Look-ups in named tables: a row name and a column name give one cell, copied from the table.

buf =
         luzulu  kadudap  vaduz    giz  viget  siragov  tugasib
porame    29633    61708  32550  43690  52058    29297    32855
bepefa    76963    41610  27076  40472  32346    67706    74602
ril       32985    71326  46767  35448  41729    14189    39983
gebag     32586    42434  45886  62651  70243    50179    29507
ganasot   33184    46637  42711  61229  70283    45956    29357
mak       34609    39095  75228  43341  41907    45402    45068
zusod     27525    63833  61692  36157  40433    17771    39049
lidiri    35650    68148  37061  37172  41532    23106    41954
musa      38530    47060  34641  60267  69091    49637    32664
bokise    80486    29000  44308  46849  31704    79453    78902
zafuge    30211    69653  43675  37726  47131    17161    35600
gub       41358    42930  36343  47781  47973    53477    44408
pumidu    35072    43136  41216  63011  69572    51172    30984

zusod, luzulu => 27525
zusod, kadudap => 63833
musa, viget => 69091
porame, siragov => 29297
bokise, siragov => 79453
ganasot, vaduz => 42711
ganasot, giz => 61229
bokise, vaduz => 44308
porame, tugasib => 32855
ganasot, viget => 70283
gebag, viget => 70243
zusod, giz => 36157
zafuge, tugasib => 35600
zusod, siragov => 17771
porame, giz => 43690
bokise, kadudap => 29000
bepefa, vaduz => 27076
gebag, kadudap => 42434
ganasot, kadudap => 46637
ganasot, siragov => 45956
Row with the largest viget: ganasot

lib:
|  | lobama | vanup | bil | labif | ved |
|---|---|---|---|---|---|
| nom | 0.8 | -0.2 | 0.2 | -0.3 | -0.2 |
| tun | -0.1 | 0.3 | 0.5 | 0.0 | -0.3 |
| kado | 0.2 | 0.0 | 0.1 | -0.6 | -0.4 |
| regaz | 0.0 | 0.5 | 0.3 | 0.6 | 0.0 |
| reketo | 0.2 | -0.3 | -0.5 | 0.1 | 0.2 |
| tok | 0.0 | 0.1 | 0.5 | -0.7 | -0.6 |
| vaf | 0.4 | 0.1 | -0.3 | 0.0 | 0.4 |

What is the bil of vaf in lib? -0.3
What is the vanup of regaz in lib? 0.5
What is the lobama of kado in lib? 0.2
What is the labif of nom in lib? -0.3
What is the bil of tun in lib? 0.5
What is the labif of tok in lib? -0.7
What is the labif of regaz in lib? 0.6
What is the ved of tok in lib? -0.6
What is the labif of tun in lib? 0.0
What is the ved of vaf in lib? 0.4
What is the labif of vaf in lib? 0.0
What is the ved of tun in lib? -0.3
What is the vanup of kado in lib? 0.0

zok =
,nis,nit,rupazi,sukomo,patat,patem
boza,200,190,182,167,179,160
loz,161,210,118,246,162,119
zonofav,168,196,191,233,153,129
rovili,201,236,60,201,157,119
vonoz,218,205,127,219,144,109
tos,160,231,112,223,166,129
gifi,207,227,51,199,150,119
rileva,151,208,105,180,172,167
moba,218,173,198,174,164,151

What is the patem of rovili in zok?
119
What is the nit of loz in zok?
210
What is the rupazi of tos in zok?
112
What is the sukomo of zonofav in zok?
233
What is the patat of rileva in zok?
172
What is the rupazi of rileva in zok?
105
What is the nit of rileva in zok?
208
What is the patat of loz in zok?
162
What is the nis of zonofav in zok?
168
What is the rupazi of zonofav in zok?
191
What is the nis of gifi in zok?
207
What is the patat of vonoz in zok?
144
What is the patem of zonofav in zok?
129
What is the nit of gifi in zok?
227

Table mupen
|  | meb | zete | puze | mup | mopate | mamun |
|---|---|---|---|---|---|---|
| zim | 46.8 | 83.1 | 10.8 | 44.4 | 5.9 | 15.0 |
| zinupo | 47.0 | 6.8 | 2.3 | 34.6 | 52.5 | 60.9 |
| volomad | 35.5 | 1.6 | 0.5 | 23.8 | 74.4 | 68.8 |
| des | 57.0 | 34.6 | 7.3 | 48.5 | 20.7 | 36.1 |
| diz | 53.7 | 53.8 | 9.3 | 48.5 | 12.4 | 25.6 |
| kul | 56.9 | 27.3 | 6.3 | 46.9 | 26.1 | 41.0 |
| zul | 54.7 | 18.2 | 4.9 | 43.5 | 33.1 | 48.1 |
| degifuz | 52.3 | 60.2 | 9.7 | 47.8 | 10.6 | 22.9 |
| vevido | 56.2 | 23.1 | 5.7 | 45.5 | 28.9 | 44.0 |

meb of zinupo: 47.0
puze of diz: 9.3
mup of zinupo: 34.6
zete of zul: 18.2
puze of des: 7.3
mamun of vevido: 44.0
mopate of kul: 26.1
zete of vevido: 23.1
zete of kul: 27.3
mamun of zul: 48.1
meb of des: 57.0

